Below is a small trained network, with its code and all its weights. Each question gives an input and a class and asks what happens when units are switched off, that is, made to give their printed mean instead of their output.

import numpy as np


def w(rows, s, z=0):
    codes = np.array(rows[::2]) - 128.0
    scale = np.full(codes.shape[1], s)
    scale[-1] = z or s
    return codes * scale


def f(y):
    return np.maximum(y, 0)


def log_softmax(a):
    a = a - a.max(-1, keepdims=True)
    return a - np.log(np.exp(a).sum(-1, keepdims=True))


def net(x, mask):
    res = np.array(x, float).reshape(1, 6) / 4 @ E
    y = f(res @ A[0][:, :-1].T + A[0][:, -1])
    res = res + np.where(mask, y, B[0][:, -1]) @ B[0][:, :-1]
    return log_softmax(res[-1] @ U[:, :-1].T + U[:, -1])


A, B = {}, {}
E = w([
[129,128,128],'x0',
[128,128,127],'x1',
[129,61,104],'x2',
[129,129,128],'x3',
[1,115,130],'x4',
[120,150,55],'x5',
],0.019)
A[0] = w([
[155,94,110,127],'neuron 1',
[125,153,59,191],'neuron 2',
[137,48,101,198],'neuron 3',
[110,141,86,105],'neuron 4',
[114,69,107,121],'neuron 5',
[21,110,121,166],'neuron 6',
[81,122,92,98],'neuron 7',
[204,139,133,239],'neuron 8',
[124,156,49,199],'neuron 9',
[213,154,149,223],'neuron 10',
[5,101,111,150],'neuron 11',
[71,78,104,74],'neuron 12',
[115,213,157,255],'neuron 13',
[87,132,168,140],'neuron 14',
[150,159,111,63],'neuron 15',
[155,167,107,47],'neuron 16',
[170,106,101,129],'neuron 17',
[158,125,100,118],'neuron 18',
[131,104,189,226],'neuron 19',
[152,137,93,129],'neuron 20',
[148,84,111,130],'neuron 21',
[138,43,100,202],'neuron 22',
[147,150,113,83],'neuron 23',
],0.016,0.0068)
B[0] = w([
[80,71,121,154],'neuron 1',
[165,144,23,179],'neuron 2',
[140,67,161,178],'neuron 3',
[173,168,141,153],'neuron 4',
[167,129,191,160],'neuron 5',
[111,198,178,237],'neuron 6',
[169,192,151,171],'neuron 7',
[221,97,114,214],'neuron 8',
[162,139,43,186],'neuron 9',
[247,128,141,221],'neuron 10',
[121,218,189,250],'neuron 11',
[177,198,199,182],'neuron 12',
[92,200,65,193],'neuron 13',
[60,125,104,173],'neuron 14',
[149,154,68,147],'neuron 15',
[147,153,73,152],'neuron 16',
[86,82,116,167],'neuron 17',
[93,102,108,156],'neuron 18',
[93,110,243,180],'neuron 19',
[97,101,97,157],'neuron 20',
[86,75,120,154],'neuron 21',
[148,56,161,181],'neuron 22',
[136,134,89,145],'neuron 23',
],0.011,0.023)
U = w([
[177,152,149,252],'0',
[156,131,79,31],'1',
[148,71,145,38],'2',
[119,61,69,202],'3',
[8,137,131,217],'4',
[86,177,98,3],'5',
[89,122,180,2],'6',
],0.014,0.0058)

Each question gives the input, the list of numbers given to net, and the class t.
The units are the neurons (one row each of A and B). Each row of codes is followed by its name. A weight is (code - 128) times the scale printed after its matrix; where a second scale follows, it is the last column's (A, B and U).
mask holds one flag per neuron, in row order. A switched-off neuron (its flag False) gives its mean, the last column of its row in B, instead of its output. The means were averaged over made-up inputs and are rounded, as every weight is.
A unit's drop is (log p(t) with every unit on - log p(t) with that unit switched off) / (log p(t) with every unit on - log p(t) with every unit switched off).
The circuit of an input: a set's keep is (log p(t) with only the set's units on - log p(t) with every unit switched off) / (log p(t) with every unit on - log p(t) with every unit switched off). Starting from the 12 units with the biggest drops (on a tie, the unit counted first), units are removed one at a time, each time the one whose removal leaves the highest keep (on an exact tie, the one counted first), for as long as the keep stays at least 0.8.
circuit, biggest first: the units of the circuit, biggest drop first
unit that matters most: the unit with the biggest drop
top k neurons: the k neurons with the biggest drops, biggest first
drop of u: that unit's drop, to one decimal
input [2,-1,3,-3,7,-8], class 6: unit that matters most -> neuron 12
input [2,-2,-3,5,2,0], class 4: circuit, biggest first -> [neuron 10; neuron 8]
input [1,4,-3,-8,8,-2], class 4: top 3 neurons -> [neuron 10; neuron 14; neuron 8]
input [-4,-6,2,-8,6,-1], class 6: top 2 neurons -> [neuron 10; neuron 12]
input [2,-4,1,-2,7,8], class 0: top 3 neurons -> [neuron 12; neuron 7; neuron 4]
input [0,5,3,5,0,-6], class 2: drop of neuron 11 -> 0.2
input [3,-5,0,0,6,2], class 5: drop of neuron 8 -> 0.7
input [-1,1,2,8,0,4], class 3: drop of neuron 6 -> 0.1
input [-7,-6,-6,5,6,0], class 4: top 2 neurons -> [neuron 10; neuron 8]
input [2,4,-2,5,1,-4], class 4: drop of neuron 10 -> 0.2
